Here is a tiny trained network, its code and every weight. The questions are about switching its units off for an input and a class, where a switched-off unit gives its printed mean instead of its output.

import numpy as np


def w(rows, s, z=0):
    codes = np.array(rows[::2]) - 128.0
    scale = np.full(codes.shape[1], s)
    scale[-1] = z or s
    return codes * scale


def f(y):
    return y / 2 * (1 + np.tanh(0.7978845608 * (y + 0.044715 * y**3)))


def log_softmax(a):
    a = a - a.max(-1, keepdims=True)
    return a - np.log(np.exp(a).sum(-1, keepdims=True))


def net(x, mask):
    res = np.array(x, float).reshape(1, 4) / 4 @ E
    y = f(res @ A[0][:, :-1].T + A[0][:, -1])
    res = res + np.where(mask, y, B[0][:, -1]) @ B[0][:, :-1]
    return log_softmax(res[-1] @ U[:, :-1].T + U[:, -1])


A, B = {}, {}
E = w([
[98,113,120],'x0',
[88,248,122],'x1',
[114,126,179],'x2',
[151,135,78],'x3',
],0.014)
A[0] = w([
[196,66,51,132],'neuron 1',
[142,76,31,109],'neuron 2',
[60,113,102,127],'neuron 3',
[143,71,180,185],'neuron 4',
[100,150,56,99],'neuron 5',
[213,111,225,125],'neuron 6',
[86,145,177,161],'neuron 7',
[164,136,102,163],'neuron 8',
[91,168,223,124],'neuron 9',
[151,122,86,119],'neuron 10',
[173,127,78,135],'neuron 11',
[146,101,86,98],'neuron 12',
[201,117,93,119],'neuron 13',
[152,8,237,4],'neuron 14',
[92,187,211,89],'neuron 15',
[127,63,184,192],'neuron 16',
[76,121,24,111],'neuron 17',
[112,226,74,95],'neuron 18',
],0.012,0.011)
B[0] = w([
[144,58,153,237],'neuron 1',
[135,75,136,196],'neuron 2',
[154,153,95,140],'neuron 3',
[64,160,175,243],'neuron 4',
[93,104,165,154],'neuron 5',
[112,135,114,193],'neuron 6',
[159,121,46,193],'neuron 7',
[89,119,159,167],'neuron 8',
[204,110,78,206],'neuron 9',
[122,87,153,144],'neuron 10',
[120,104,156,165],'neuron 11',
[129,55,130,146],'neuron 12',
[143,113,166,168],'neuron 13',
[151,251,50,228],'neuron 14',
[204,57,73,194],'neuron 15',
[60,117,145,255],'neuron 16',
[137,126,159,167],'neuron 17',
[53,143,153,224],'neuron 18',
],0.011,0.0088)
U = w([
[37,117,222,135],'0',
[146,246,55,221],'1',
[255,16,69,1],'2',
],0.0074,0.0044)

Each question gives the input, the list of numbers given to net, and the class t.
The units are the neurons (one row each of A and B). Each row of codes is followed by its name. A weight is (code - 128) times the scale printed after its matrix; where a second scale follows, it is the last column's (A, B and U).
mask holds one flag per neuron, in row order. A switched-off neuron (its flag False) gives its mean, the last column of its row in B, instead of its output. The means were averaged over made-up inputs and are rounded, as every weight is.
A unit's drop is (log p(t) with every unit on - log p(t) with that unit switched off) / (log p(t) with every unit on - log p(t) with every unit switched off).
The circuit of an input: a set's keep is (log p(t) with only the set's units on - log p(t) with every unit switched off) / (log p(t) with every unit on - log p(t) with every unit switched off). Starting from the 12 units with the biggest drops (on a tie, the unit counted first), units are removed one at a time, each time the one whose removal leaves the highest keep (on an exact tie, the one counted first), for as long as the keep stays at least 0.8.
units of the circuit, in order: the units of the circuit, biggest drop first
most important unit: the unit with the biggest drop
k most important neurons: the k neurons with the biggest drops, biggest first
drop of u: that unit's drop, to one decimal
input [-2,7,-4,6], class 0: most important unit	neuron 18
input [6,7,-1,7], class 0: units of the circuit, in order	[neuron 18; neuron 14]
input [7,5,5,-1], class 2: units of the circuit, in order	[neuron 15; neuron 9]
input [7,2,6,-7], class 2: units of the circuit, in order	[neuron 15; neuron 9]
input [-1,-1,1,-4], class 1: units of the circuit, in order	[neuron 1; neuron 18]
input [-5,3,4,-3], class 2: 3 most important neurons	[neuron 15; neuron 14; neuron 9]
input [4,7,-2,4], class 0: 3 most important neurons	[neuron 18; neuron 14; neuron 5]
input [4,7,-5,2], class 0: 3 most important neurons	[neuron 18; neuron 14; neuron 5]
input [8,-6,1,5], class 0: units of the circuit, in order	[neuron 4; neuron 16]
input [-3,1,3,-1], class 2: 3 most important neurons	[neuron 14; neuron 18; neuron 4]
input [-4,7,6,-1], class 2: 3 most important neurons	[neuron 15; neuron 9; neuron 14]
input [-5,8,8,0], class 2: 2 most important neurons	[neuron 15; neuron 9]
input [4,-5,3,-1], class 1: 2 most important neurons	[neuron 14; neuron 18]
input [8,-7,7,0], class 1: most important neuron	[neuron 14]
input [6,3,-4,4], class 0: drop of neuron 11	0.0
input [-1,6,-6,4], class 0: drop of neuron 14	0.1
input [-6,-5,6,-8], class 1: drop of neuron 14	0.8
